Look-ups in named tables: a row name and a column name give one cell, copied from the table.

Zemute.tsv
	Kop	Soti	Zuzik	Kor	Devoke	Vuk	Vaza	Vepopa	Tet
Lun	-3	-44	-16	-52	-20	30	4	-49	-29
Rivig	-59	4	7	-34	-32	-54	-25	33	-18
Fim	-38	-19	-4	-60	-61	0	24	-36	-52
Fotavof	30	-60	23	-13	-10	-47	-24	45	-4
Burubut	49	-72	17	-9	-13	-37	-24	37	-8
Nemel	-87	41	-53	-15	2	-29	-45	-48	-6
Legef	17	-35	-48	36	-8	-39	-27	-52	-14
Fupozev	-26	-25	-23	-60	-29	32	3	-54	-36
Lov	50	-63	-21	30	-10	-41	-25	-16	-12
Tul	-24	-24	-14	-26	-59	-23	27	-47	-49
Guve	-90	36	-36	-19	-4	-43	-40	-24	-7
Sizeli	-99	42	-44	-28	-21	-26	-31	-44	-20
Gikopa	-1	-37	-31	-44	-15	37	-6	-62	-32
Piz	-16	-27	-31	-52	-13	36	-15	-50	-26

Piz, Vepopa -> -50
Fupozev, Vaza -> 3
Sizeli, Vuk -> -26
Legef, Devoke -> -8
Rivig, Kop -> -59
Burubut, Vaza -> -24
Lun, Vuk -> 30
Fim, Vaza -> 24
Sizeli, Zuzik -> -44
Guve, Devoke -> -4
Guve, Kop -> -90
Rivig, Kor -> -34
Tul, Soti -> -24
Fupozev, Vepopa -> -54
Piz, Devoke -> -13
Lov, Zuzik -> -21
Lun, Vaza -> 4
Rivig, Zuzik -> 7
Lov, Vuk -> -41
Guve, Vaza -> -40

Buk =
cols = Rog, Zapevi, Pusa, Bidukiv, Velub
Zim: [67, 42, 105, 95, 147]
Vala: [113, 170, 169, 95, 30]
Guv: [52, 80, 160, 137, 122]
Tudomu: [147, 109, 144, 237, 133]
Sig: [183, 183, 92, 79, 189]
Kez: [46, 78, 165, 136, 122]
Rov: [52, 81, 158, 146, 118]
Gefa: [65, 45, 99, 93, 146]
Gem: [67, 48, 104, 95, 146]
Dumi: [153, 110, 165, 155, 210]

What is the Pusa of Tudomu in Buk? 144
What is the Rog of Zim in Buk? 67
What is the Velub of Kez in Buk? 122
What is the Rog of Gem in Buk? 67
What is the Pusa of Sig in Buk? 92
What is the Pusa of Dumi in Buk? 165
What is the Zapevi of Tudomu in Buk? 109
What is the Velub of Gem in Buk? 146

Guk =
,Getama,Pamob,Fazip,Seriku,Riref,Dobup,Gulo,Luten
Pegal,199,672,675,680,716,639,207,668
Luga,665,699,142,705,157,699,193,669
Fulibop,167,682,670,717,206,648,737,673
Zod,693,250,654,709,661,167,673,186
Sim,667,263,115,169,638,690,679,208
Bek,183,194,657,727,705,667,710,687
Kud,195,618,734,116,209,171,166,700
Nir,183,679,664,704,192,664,193,694
Mol,186,664,685,115,713,638,189,685
Rusa,171,651,693,148,208,655,179,713
Fab,169,192,655,762,182,675,719,709
Tur,147,698,687,132,145,212,660,233
Kefol,643,695,147,149,650,675,186,666

Pamob of Sim: 263
Seriku of Tur: 132
Luten of Zod: 186
Riref of Tur: 145
Riref of Kefol: 650
Pamob of Rusa: 651
Fazip of Zod: 654
Getama of Fulibop: 167
Luten of Tur: 233
Gulo of Kud: 166
Getama of Kefol: 643
Luten of Rusa: 713
Luten of Bek: 687
Getama of Kud: 195
Luten of Sim: 208
Seriku of Sim: 169
Fazip of Kefol: 147
Gulo of Kefol: 186
Seriku of Kefol: 149

Lepi:
fields: Bature, Tivikol, Vez, Loku, Dafavos, Bami, Vom, Gakilob, Zir, Nimilad
Zef: [0.3, 0.1, 0.3, 0.6, 0.5, 0.3, 0.4, 0.4, 0.5, 0.5]
Tupam: [0.7, 0.7, 0.4, 0.4, 0.3, 0.8, 0.4, 0.3, 0.6, 0.2]
Munuzu: [0.3, 0.5, 0.5, 0.4, 0.6, 0.3, 0.3, 0.6, 0.4, 0.5]
Dezem: [0.2, 0.7, 0.5, 0.2, 0.7, 0.6, 0.6, 0.7, 0.5, 0.5]

Munuzu, Dafavos: 0.6
Tupam, Dafavos: 0.3
Zef, Bature: 0.3
Tupam, Vez: 0.4
Dezem, Gakilob: 0.7
Dezem, Bami: 0.6
Dezem, Nimilad: 0.5

Votopo:
|  | Kel | Nul | Rep | Kevatum |
|---|---|---|---|---|
| Norut | 4977 | 5715 | 3425 | 6060 |
| Giduki | 6292 | 5996 | 4987 | 3699 |
| Rur | 5041 | 3272 | 6358 | 4689 |
| Ven | 4625 | 4537 | 6252 | 3603 |
| Seki | 4941 | 4351 | 3935 | 5026 |
| Zimip | 4207 | 4101 | 4973 | 3826 |
| Lezokef | 3468 | 4263 | 6338 | 6650 |
| Mabama | 4298 | 6389 | 2551 | 2485 |
| Vulake | 6756 | 4845 | 7205 | 6406 |
| Novepet | 4182 | 3868 | 2617 | 2668 |
| Zepadad | 4429 | 3932 | 7188 | 5341 |
| Remen | 4551 | 4110 | 8370 | 5027 |
| Vozifog | 5246 | 5440 | 2172 | 3947 |

What is the Nul of Vozifog in Votopo? 5440
What is the Rep of Lezokef in Votopo? 6338
What is the Nul of Seki in Votopo? 4351
What is the Kevatum of Novepet in Votopo? 2668
What is the Kevatum of Remen in Votopo? 5027
What is the Kevatum of Zimip in Votopo? 3826
What is the Kel of Rur in Votopo? 5041
What is the Kevatum of Norut in Votopo? 6060
What is the Nul of Rur in Votopo? 3272
Which row has the largest Nul? Mabama

